Here is a tiny trained network, its code and every weight. The questions are about switching its units off for an input and a class, where a switched-off unit gives its printed mean instead of its output.

import numpy as np


def w(rows, s, z=0):
    codes = np.array(rows[::2]) - 128.0
    scale = np.full(codes.shape[1], s)
    scale[-1] = z or s
    return codes * scale


def f(y):
    return np.maximum(y, 0)


def log_softmax(a):
    a = a - a.max(-1, keepdims=True)
    return a - np.log(np.exp(a).sum(-1, keepdims=True))


def net(x, mask):
    res = np.array(x, float).reshape(1, 5) / 4 @ E
    y = f(res @ A[0][:, :-1].T + A[0][:, -1])
    res = res + np.where(mask, y, B[0][:, -1]) @ B[0][:, :-1]
    return log_softmax(res[-1] @ U[:, :-1].T + U[:, -1])


A, B = {}, {}
E = w([
[222,225,90,99,185],'x0',
[154,26,2,93,166],'x1',
[131,130,126,128,124],'x2',
[29,187,55,175,168],'x3',
[182,107,120,239,123],'x4',
],0.009)
A[0] = w([
[118,70,72,118,160,112],'n0',
[60,93,128,175,79,55],'n1',
[172,195,101,132,162,93],'n2',
[136,75,113,79,190,129],'n3',
[147,198,76,127,137,58],'n4',
[100,142,187,182,119,119],'n5',
[102,142,126,46,143,223],'n6',
[123,180,185,159,119,64],'n7',
[195,89,179,70,126,183],'n8',
[84,91,159,110,116,129],'n9',
[163,106,119,255,136,167],'n10',
[99,142,170,87,157,57],'n11',
[65,173,81,124,155,128],'n12',
[67,145,115,162,221,90],'n13',
[183,123,123,198,135,141],'n14',
[166,154,130,106,175,121],'n15',
[153,79,74,107,125,80],'n16',
[127,160,181,113,101,53],'n17',
[77,140,127,53,113,24],'n18',
[107,173,185,121,123,5],'n19',
[162,180,128,79,177,100],'n20',
[192,184,101,139,161,90],'n21',
[98,81,136,137,127,80],'n22',
],0.013,0.0032)
B[0] = w([
[201,171,140,138,165,238],'n0',
[133,50,191,126,167,229],'n1',
[107,65,157,106,146,221],'n2',
[177,168,129,137,144,224],'n3',
[113,87,172,145,155,204],'n4',
[162,152,137,97,156,227],'n5',
[143,148,54,77,42,228],'n6',
[171,151,159,107,179,219],'n7',
[44,158,196,254,77,255],'n8',
[116,87,147,85,146,198],'n9',
[152,146,68,55,57,251],'n10',
[182,140,91,108,111,170],'n11',
[142,126,153,218,72,225],'n12',
[117,148,184,179,87,214],'n13',
[122,127,104,81,76,204],'n14',
[96,84,169,106,135,199],'n15',
[173,164,152,158,183,220],'n16',
[167,160,141,156,160,198],'n17',
[159,125,109,99,94,186],'n18',
[176,141,155,119,149,198],'n19',
[103,71,174,102,136,225],'n20',
[103,80,131,114,138,223],'n21',
[138,93,174,87,151,184],'n22',
],0.0096,0.0086)
U = w([
[78,2,163,75,183,75],'0',
[205,203,122,127,237,92],'1',
[61,142,139,248,67,108],'2',
[130,137,60,15,37,130],'3',
[99,123,117,120,132,244],'4',
[44,171,65,96,146,123],'5',
],0.0089,0.011)

Each question gives the input, the list of numbers given to net, and the class t.
The units are the neurons (one row each of A and B). Each row of codes is followed by its name. A weight is (code - 128) times the scale printed after its matrix; where a second scale follows, it is the last column's (A, B and U).
mask holds one flag per neuron, in row order. A switched-off neuron (its flag False) gives its mean, the last column of its row in B, instead of its output. The means were averaged over made-up inputs and are rounded, as every weight is.
A unit's drop is (log p(t) with every unit on - log p(t) with that unit switched off) / (log p(t) with every unit on - log p(t) with every unit switched off).
The circuit of an input: a set's keep is (log p(t) with only the set's units on - log p(t) with every unit switched off) / (log p(t) with every unit on - log p(t) with every unit switched off). Starting from the 12 units with the biggest drops (on a tie, the unit counted first), units are removed one at a time, each time the one whose removal leaves the highest keep (on an exact tie, the one counted first), for as long as the keep stays at least 0.8.
units of the circuit, in order: the units of the circuit, biggest drop first
top k neurons: the k neurons with the biggest drops, biggest first
drop when u is switched off: that unit's drop, to one decimal
input [-5,-5,-3,5,2], class 0: units of the circuit, in order : n1
input [3,6,7,8,-8], class 2: top 2 neurons : n12, n13
input [8,6,-8,-7,-6], class 0: top 2 neurons : n20, n15
input [3,2,-7,-7,7], class 2: top 2 neurons : n8, n6
input [0,-5,0,-1,6], class 3: units of the circuit, in order : n10, n14
input [-6,8,-4,3,7], class 1: top 3 neurons : n0, n16, n6
input [-1,2,7,-5,-7], class 3: top 3 neurons : n6, n18, n12
input [8,-8,-7,2,-4], class 0: units of the circuit, in order : n20, n2
input [7,1,-4,6,8], class 3: top 2 neurons : n10, n14
input [-6,-2,-5,4,-2], class 0: top 3 neurons : n1, n8, n9
input [-4,6,-3,-2,-2], class 1: units of the circuit, in order : n0, n16
input [-3,-7,-6,3,-8], class 3: top 2 neurons : n6, n18
input [-3,8,-8,2,-8], class 1: top 4 neurons : n0, n16, n3, n10
input [6,6,5,2,8], class 3: units of the circuit, in order : n10
input [1,5,-3,-2,-4], class 1: units of the circuit, in order : n16, n3
input [6,5,-7,-6,-6], class 4: top 2 neurons : n8, n6
input [-2,-1,5,-7,8], class 3: top 3 neurons : n10, n14, n12
input [4,-6,3,8,-1], class 2: top 3 neurons : n12, n13, n0
input [-8,-1,5,6,2], class 0: top 2 neurons : n1, n8
input [6,3,5,-7,2], class 2: units of the circuit, in order : n8
input [0,7,2,3,7], class 1: top 2 neurons : n0, n16
input [-6,-5,4,-3,2], class 0: top 2 neurons : n1, n0
input [-1,5,5,1,8], class 3: drop when n10 is switched off : 0.6
input [-5,-7,2,7,-5], class 1: drop when n19 is switched off : 0.3
input [-4,-8,-6,6,6], class 1: drop when n5 is switched off : 0.2
input [-2,6,7,3,8], class 3: drop when n10 is switched off : 1.1
input [6,-4,-3,-6,-5], class 0: units of the circuit, in order : n20
